Each row is followed by its class number.
[   9   54  -64  -95  -86  -11  184  198  -84   78   21  124 -115  -78
   21  -43    1  -66   93   65  128   48  -16   78 -109  -97 -181   -2
   27 -102   80 -155  -64   25  -59 -207   17  -25   46]	0
[  39 -190  326 -133  239   56 -118 -109 -221  -29  183  -25 -111  236
  216  -12  271  145   22  138 -331 -154   51  117 -287  -39 -138  164
 -186   35 -168  -49  480 -142  -16  282 -144  -54  -52]	5
[ -72  -34 -384 -337  186  -88  452 -118  120  101   95  -31   52    6
  317  233   46 -228  126    1  -61   71 -362  217  700    8  139 -133
   29   20  185  185 -427  121   28  -68  104  137 -224]	0
[  72  126  -17  -68  -34  -23  183  134  -59   81   52  123  -27  -61
   34   28  -51 -112  198  102   10   40  -79  108   41 -144  -82  -45
   -1 -155   79  -51 -160 -186    2 -193   -3  -77   90]	7
[-169  221 -177 -382 -516 -253  290  438  189  270 -199 -352  591   64
 -112  316  -10 -265  363  339   94   19 -195  123  -61  260  223  -56
 -211  455  139  310   35   75   41   23  279  155 -372]	3
[-143  104   86  -70    7 -154   70 -419  173 -350  122 -143  -48 -158
   19  214 -278  198  157  217  -36    4 -213 -128  131  319  181  -99
 -158   11  146  135  -73   -4 -186   30  -21   40 -139]	6
[ 147 -211 -281  238 -225   -7 -150  129 -103   53   47  477  116 -264
 -326 -527 -302  310 -325   86  171 -496  106 -107  222  263 -211  283
  163 -237   86 -148  535   30    9   46  227 -132   22]	1
[  27   27   76  -31  119   46  120   86   36   21   -5   88  -12  -51
  -39   26  -95 -186  179   15  171 -178   14  -69  -84 -121  137  -60
  -12 -161  110  -48 -145 -235  -85  -80 -240   15  145]	5
[-353 -184  142  177  -37 -200 -175 -325   74 -306  -47  241  169   13
   55  -95 -429   96  135 -372  196 -160  -35 -194  -47  239  377   92
 -137 -112  293  136    7 -275 -146 -338 -106  -67  568]	6
[  88   44   50 -110  116   21  203  101  -40   40   33  158 -115  -60
   31  -21   -4 -199  139  -39  133 -108    9   17  -44 -176   -9  -61
    2 -168  100  -93 -171 -141  -32  -92 -177   23  136]	7
[  -6  -37   58  -95   61   17  106  153   -7   46  -26  102    6   20
    2   42  -26 -181  188   -2   59  -51  -33   61  -52 -128   46  -52
   20 -111  105  -31 -128 -137  -19 -102 -172   49   94]	4
[-142 -158  339  -64  -17   27  302  133   56   11  -56  143  152  221
 -103   81   64 -398  266  158   57 -113   28  111 -178  156  180 -140
   -8  247  -19  208    6   33 -196  316  -43  175   70]	7
[-210  195  -55  150 -175  -32  292 -212    6  -10 -111  -34  401  -70
    4   65 -135  -71   97  452  -16 -191   29 -234 -464  123  242 -159
  -28  149  -81  609 -185  122   12   54  116 -329   77]	0
[ -61  -13  392  228  142   31 -133  110   12   91  117  352  -58 -175
  -44 -133   22  -30 -109  162 -179 -334  198 -174  271 -244 -234 -437
  337  108  -38  216   44  -26 -315  273  107  -74  293]	5
[  26   21  -16   32  -86   58  215  127   52   44   36  137  -49 -129
  -39  -64 -115 -105  155   98  127 -180   35  -35 -110  -38  -71  -77
   96 -123   63   67 -159 -166  -92  -83 -123 -106   54]	3
[ -61  168  -97  278   62 -130  144 -651   95 -387  303 -170 -348 -446
   10  100 -334  407  312   25   50  -49 -422 -358   40  379  420  249
 -206 -415   49  -76  -62 -487 -200 -132 -453 -394   -2]	3
[ 131  122 -286   56   83  -54  167 -255 -171 -262   78  302 -300  -86
  -81 -181 -102 -308  -14  119  465  118  109    1 -317 -314  -25 -161
  184 -353  129 -215 -398  204  -29 -176 -137   10  275]	7
[ 134  -79  191 -283  -78   88 -272  162 -148  254   30    8  219   48
  -34  167  228   13 -155   22 -253  -49   -8   23 -158  -20 -257 -121
  170   35 -195 -194   88  244 -129  243 -151   92 -266]	2
[ -50   42   -1   24 -104  -21   77  125  -10   -5   -8  164  -45 -103
    4  -11  -84  -85  123  125   18  -46  -74    3   88 -130  -30 -129
   70 -209  118  -35 -183 -162 -138 -187  -98  -24  171]	4
[  47    5  111 -104   -2  -15  174  262    7   52   32   85  -15  -54
    4   20 -109 -153  186   28  129 -137   17  140  -57 -137  -69 -140
  -16 -105  129  -14 -126 -171  -64 -103 -169   16  129]	6
[  -9   57  516   16  118 -308 -130   83   82    3  -44  425  238    5
 -129   37 -146 -561    2   -8  382 -169  125  -59  138 -163   52 -402
  381  247  133  225 -492 -125 -231  358  -14  297  610]	4
[ 240 -185   46 -369  245   28 -143   56 -219  205 -107   63   42  -14
  122  -24  204  106   42   55  -86  -98 -149   83  -16  -78  -33  202
 -149 -261   -7 -403  373 -246   -1 -140   11   76   59]	2
[  52  170  -98  105 -151  256  125  485  150  395  180  189   88 -144
  -49 -121 -218 -452   27   37   16 -418  -44   56  330 -272  -51 -225
  183   93  267  294 -187 -219  -27   65  -73 -115    0]	3
[  73   15  404    9  174   48 -309    9   91   41 -125 -102   85  110
 -142 -205  119  213 -219 -223 -105 -278  234 -176 -119  126    0   22
 -162  164 -198  -72  486 -226  -65   84  112  -22  260]	0
[  56   92   54  -37   -4  121  179  174   64   61  -66  -46  -42  -30
  -24   67  -17 -154  174   10  144   73   20   -8 -236  -31  121 -112
  104 -140   31   23 -284 -152  -33   -3 -189  -64  -39]	3
[  40 -128 -121   22  153 -251   39  299   41   19  196  450 -164 -485
 -231 -173 -485   38   19  427  340 -283  -87   22  794  198 -203 -252
  197 -194  306  -25  -14 -107 -368  -87  130  112  112]	3
[ -68  -22   89 -180  -11    2  137  153   -3   41   -8   76  -96 -120
   56   45  -26  -81  121  162  122 -158  -52   16 -207  -26  -76  -21
  -53 -102   60  -94   -4 -121 -211 -155 -216   51   50]	4
[  55  -67  164 -132   66  -30  153   77 -128  -38   29  169  -24   55
   62   25   24  -48  226   96  -37  -70   28   54 -163  -50  -42  -11
  -45 -164   18  -68  -19 -182  -64   -1 -197  -77   83]	3
[-486 -295   68  105 -191 -444  203   -4  112 -322 -225  207  899  187
 -275 -141 -604 -247  151  146  627 -601   42   62 -792  214  444  101
 -142   12  267  346  137  153 -176 -188  -78  177  543]	0
[ 201   63   62 -217  108   79 -293  287   25  336    4  -70  133 -241
 -166   17  -11   46  -25  188   43 -420   72 -116  112  -85 -263 -253
  148  -35  -24  107  154 -249 -125  -19  -73  -67   90]	2
[ 136 -220 -252 -315  395 -224  173  404 -131  248   22  189 -171 -144
  247 -209  235   82   36   79 -125   63 -374  289  723  -86 -258  233
  -65  -78  166 -171  442 -160   93 -378  449  147 -140]	5
[  21   63   95 -188   95  -25  106   30 -106   36   -9  122   69   64
   40   82   14 -184  172   70  -36 -101  -41  -22 -128 -159   -2  -62
 -126 -150   48  -24 -125 -187  -68 -130 -187  -20  160]	0
[   5  -41   58  -29  -21   -2  111  132   24  -33   78   87 -127 -106
   55  -50  -14   62  113   42   18  -38  -77   68   -5  -16  -97  -80
   39 -156   78  -83  -30 -207 -123 -138  -67  -22   66]	3
[ -73 -251  -23 -176  198 -173  -86   34  167 -226  394   29 -545 -283
  375  -41 -200  163  189 -364  335 -113 -290  165  323  232  129  195
   65 -319  417 -292   48 -525 -182 -104 -301  104  -90]	1
[ -13   84  -75   -5 -186   65 -295 -124    4   -1  110  -38   89 -308
 -145   51 -211  364 -160  418 -201 -119  -62 -214  -18  309  -76 -250
  -56  -60   45   39  210  -68 -182  -79  -68 -177  -44]	4
[ -87   51    0  299  214  201  -68   17  314   17   75  -75  237 -120
 -162  -63 -227 -199 -234    0  195 -611   92 -298 -176 -208  357 -153
  267  -29   34   49 -221   93 -116  152 -525   49   19]	1
[  57  185  123 -194  489  186 -125  283  256  378 -169 -144  269   45
 -195   52  -87 -340   17  201   12 -556   68   -1  -33 -538   71 -368
 -105   67   13   62  -77 -333  -63 -201 -292   97  278]	1
[  18 -245   27 -106   81  -57 -127 -571 -163 -134 -106  383  159  139
  -52 -166 -294 -243  303 -127   99 -356 -110  -37 -158  -77  415   32
 -100 -590  208  -74 -204 -429  -77 -180 -376  -16  540]	3
[ -22 -136  -35  508   66  201  213  566   94  149  263  214  -42  -44
  -36 -112 -142 -349 -129 -164  202 -186  341  123  144 -215  -25  -56
  349  279   92   25 -247  313  200  417  -73   -5   53]	4
[ 208  215   33   77   70   69 -224  150   58  179   96   71 -106  -28
  -76 -215   54  154 -416 -173   41   -6  308 -237  -80  197 -189  -78
   76   -4 -194 -194   29 -130  -98  117   84 -221   36]	1
[-123  -48 -228 -106  152 -317   92 -442  -16 -134  -87  245   81  -57
   91   50 -156  -48  145 -353  181   85 -219  -16  477   58  269 -107
   40 -257  146  262 -552 -126   74 -161  161   28  336]	7
[-157 -276  206  191  366  218  344 -236  205  -40 -243  131  324  309
  -62  -52   16 -387  185 -347  -68 -619  124 -191  -21 -311  666  -66
 -138   78 -100  249 -139   19   41  143 -295  144  174]	4
[ -62  -53 -136   96  199 -382  274 -119  181  -75 -169  440  258 -105
 -164 -342 -365 -153  137   14  139 -353 -273 -177  651   72  227  138
  198 -186  310  178 -266   16   29 -174  359  113  226]	4
[ -27 -116   43  218 -217  167 -417  -45   68 -117  177 -282 -261 -359
   -7   58 -202  392 -166  120  -63  235  -83   33 -232  371  -60   33
   73  -29   18 -105  306  -36  -58   -2 -158  -44 -332]	1
[ 174  -26  208 -145  344  164 -178 -247   90  129 -140   -8  370  164
 -242  -34  -84 -121  -81   17 -243 -437  -98 -202  -86   60  292  125
 -199  -35 -151  -29  182 -139   14   73 -209  116 -120]	4
[ -93 -120    9   45 -246  -40 -123 -527 -123 -330  -98   52  -72  130
   53 -271  107  337  -85 -407   -6    0   60 -206 -137  140  -11  392
  -61  -76  115  -84  375  122  161 -198   10   18  254]	5
[ 118  134   85  128 -217  168 -184  144  157   13  -48 -176  166   48
 -203  -38  -78  175 -177  -69  -12   76  224  -59 -262  336   -1   58
  160  124 -111   57   70  -21  180  239   85 -152 -234]	5
[  38   58  -64  -10   77  -87   65  510  182  233   53  -77  258   65
 -121   96  -37 -111  -85   -6 -156  141  112  384  477 -111  -75 -278
   58  380  107    6  102  204  198  282  395  104 -176]	5
[ -21  117 -188   71 -483  -59   41  136   49   15  214 -115 -119 -141
  102  -23   20  541   37  108 -224  133   70   34  113  316 -287 -106
  -62   54   -6  -45  108 -181   20  -32  281 -359  -96]	3
[  77    3  110 -115   10   51  108   12   -9  -47   48   91  -91   63
   56   -4   14  -71  190  -30   73    3  -27   24 -199   47   34   -5
   41 -163   45  -63 -143 -266  -63   -5 -161  -78   51]	3
[  30   23  106  -87   31   39  119   82   79   36  -56  101   34   50
  -41   52  -87 -200  235   27  102   -4  -33   33  -19   51  167  -50
   85 -113   82    9 -238 -256  -44  -28 -123   12   43]	7
[  -3   89   46 -178   32  -59   69   83   -9   49   -7   59  -42  -39
   29   61  -37 -186  146   61  116   -6  -69    5  -23  -43   51  -81
  -21 -126  115  -42 -185 -161 -104 -130 -152   59  109]	4
[ 268  293  -31   71 -214  375 -288  210  103  364 -111    9  645   28
 -415 -118   14  298 -233  297 -226 -551  390 -379    7  -21  -82 -497
   83  195 -183  417  226 -318  127   61  259 -355  153]	7
[ 146  280 -406 -506  168 -435  303   99 -199  246  203  134  300  -71
  -99   40  135  -81 -150  634  -59 -138  -72  191   81   -6 -416 -191
 -173  152 -158  -33   27  386   10  130  408    9 -182]	3
[-358 -275  309   37 -244 -222 -392 -209 -291 -373  -95  340  249   79
  -19   22 -168   60   82  386  115 -127  122  215 -889   34  -97  145
  118 -109  -24   58  309 -129 -138   99 -235 -115  510]	5
[ 236  -36 -191 -134  -67  144   19 -311   69  148 -282 -206  350  508
 -192 -133  354  -28 -299 -267 -240  199   27  148  241  172   54  323
  189  384 -260   33  168  577  497  338  306  178 -441]	2
[ -26 -423  250 -170  488  -50  -92  429  -26  151  -10    4 -345  216
  230   21  488   -7  -20 -293  -15  233   98   82  434  154    2  -59
   14   41  -56 -249  309 -305 -299  184  -96  201  183]	5
[-255 -301  335  -71  358 -220   56   52  214   89 -263  288  458  190
 -153  -27 -224 -315  268 -137  131 -217 -287  110  334  338  644   20
   39   11   63  137  -41 -196 -253  136  217  237  214]	1
[  82  -16   81  -95   98   53   60   56  -51   29   40  114  -89   61
   62   18   39 -129  122  -19   26  -92   58  -38  -83 -154  -48  -42
   54 -160   50  -68 -181 -188  -37   -5 -283  -18  103]	6
[  17  154   25  287  124    5 -263  337   66  230   21  524   84 -240
 -101 -259 -351 -344 -313   50  414 -506  236 -306  -26 -525  -90 -211
  276 -211  185 -120 -228 -453 -378 -268 -368  -87  647]	6
[  20   12   47   26  -67   66  157   53   19  -13   54   78  -12 -111
   -3   82 -175 -116  250  122   89 -101  -95   35 -142  -42   67  -47
   83 -214   81   38 -235 -195  -86  -47 -268 -115  -18]	2
[ -14  -45   45 -117   99   15  112   84  -45   20   79  153 -139   10
   68  -36   -6 -186  219  -61   14    6 -158   77  112  -40   56   54
  -23 -186  168  -93  -68 -208  -71 -139 -123   64   76]	3
[-196 -360  381  -25  105  -39 -248  404  -41   -9   36  248  -87  291
   69  -15  130 -317   -3 -116   75   56  -29  346  -92 -116   51  147
  -31  139  123 -407  383 -216 -262  216 -164  376  263]	4
[ 200  -78   37   44  198  239 -451  -25  105  -26   81 -159 -116  -57
  -38 -181  -86  339 -148 -267  -29 -308  -34 -323  218  171  291   91
  -45 -345  144 -210  384 -506 -105  -54 -327  -92   -4]	7
[ -79  206 -194   49 -206  -30 -108 -163  -50 -131  -44  189  411   11
 -195  -26 -196  111 -129  103   15 -190  136 -180 -237 -124  -48 -236
   60 -150   21  162 -203   78   48 -245  -29 -189  244]	5
[-303 -315    9 -251  317 -330   39   73  -11 -116  157  303 -164  196
  299   54  103 -121  245 -137    5  198 -430  300  597   43  214   90
    7 -133  357 -251   12 -222 -237   -6   28  312  149]	1
[  74 -143  136 -261  197 -115   24 -278  -50 -154   97 -283 -195   77
  197  267  117  123  269 -180 -147  156 -269  104   94  173  199  195
 -416  102    6 -236  211  -49   60  150  -56  129 -231]	5
[ 188  -61   37 -364  619  -65  -99   68 -206  140  305 -240   -7 -355
  181  426  245  212   52  618 -341 -272 -464 -128   21 -128 -202   77
 -275   70 -135  -88  498  -99 -113  178 -271   31 -419]	1
[  30  -28   63  -77  108    0  199  109    7   21   30   62 -115  -98
   39    6   14  -13  114   40  119 -169   36  -82 -114  -39  -16  -39
  -25 -146   10  -63  -56 -147 -132  -48 -208  -17   44]	4
[ 285 -161   17 -126 -175   21  -85  204 -319   73  132  -27 -279  -95
   30 -188  305  329   22  -12 -527  149 -264  338  642 -174 -646  219
  -70 -165  112 -132  716  -24  226 -151  231  124 -177]	5
[ 222   10  -18  202 -125   38  115  179 -108  106  -82  353  349   38
 -180   27  -75 -374  256  -73  -12   27  -69  124  421 -175  167 -214
  230   65   35  376 -385 -131  330  210  338  -97  184]	7
[-182 -215  -30  341 -431  240 -105  -45  -27  -86 -202  376  521  395
 -360 -377 -139 -219 -214 -279  117 -242  367  173 -453 -320 -172   84
  500   38  -12  111   67  597  196 -121   68   89  280]	5
[  22  -66 -519 -274  170 -135  166  -33  -30  192  149  107 -143   51
  128 -156   94  198 -332 -294  269   45 -163 -190  237  390    8  409
   67 -262    3 -451  -99  307 -148  -72 -129   62 -426]	1
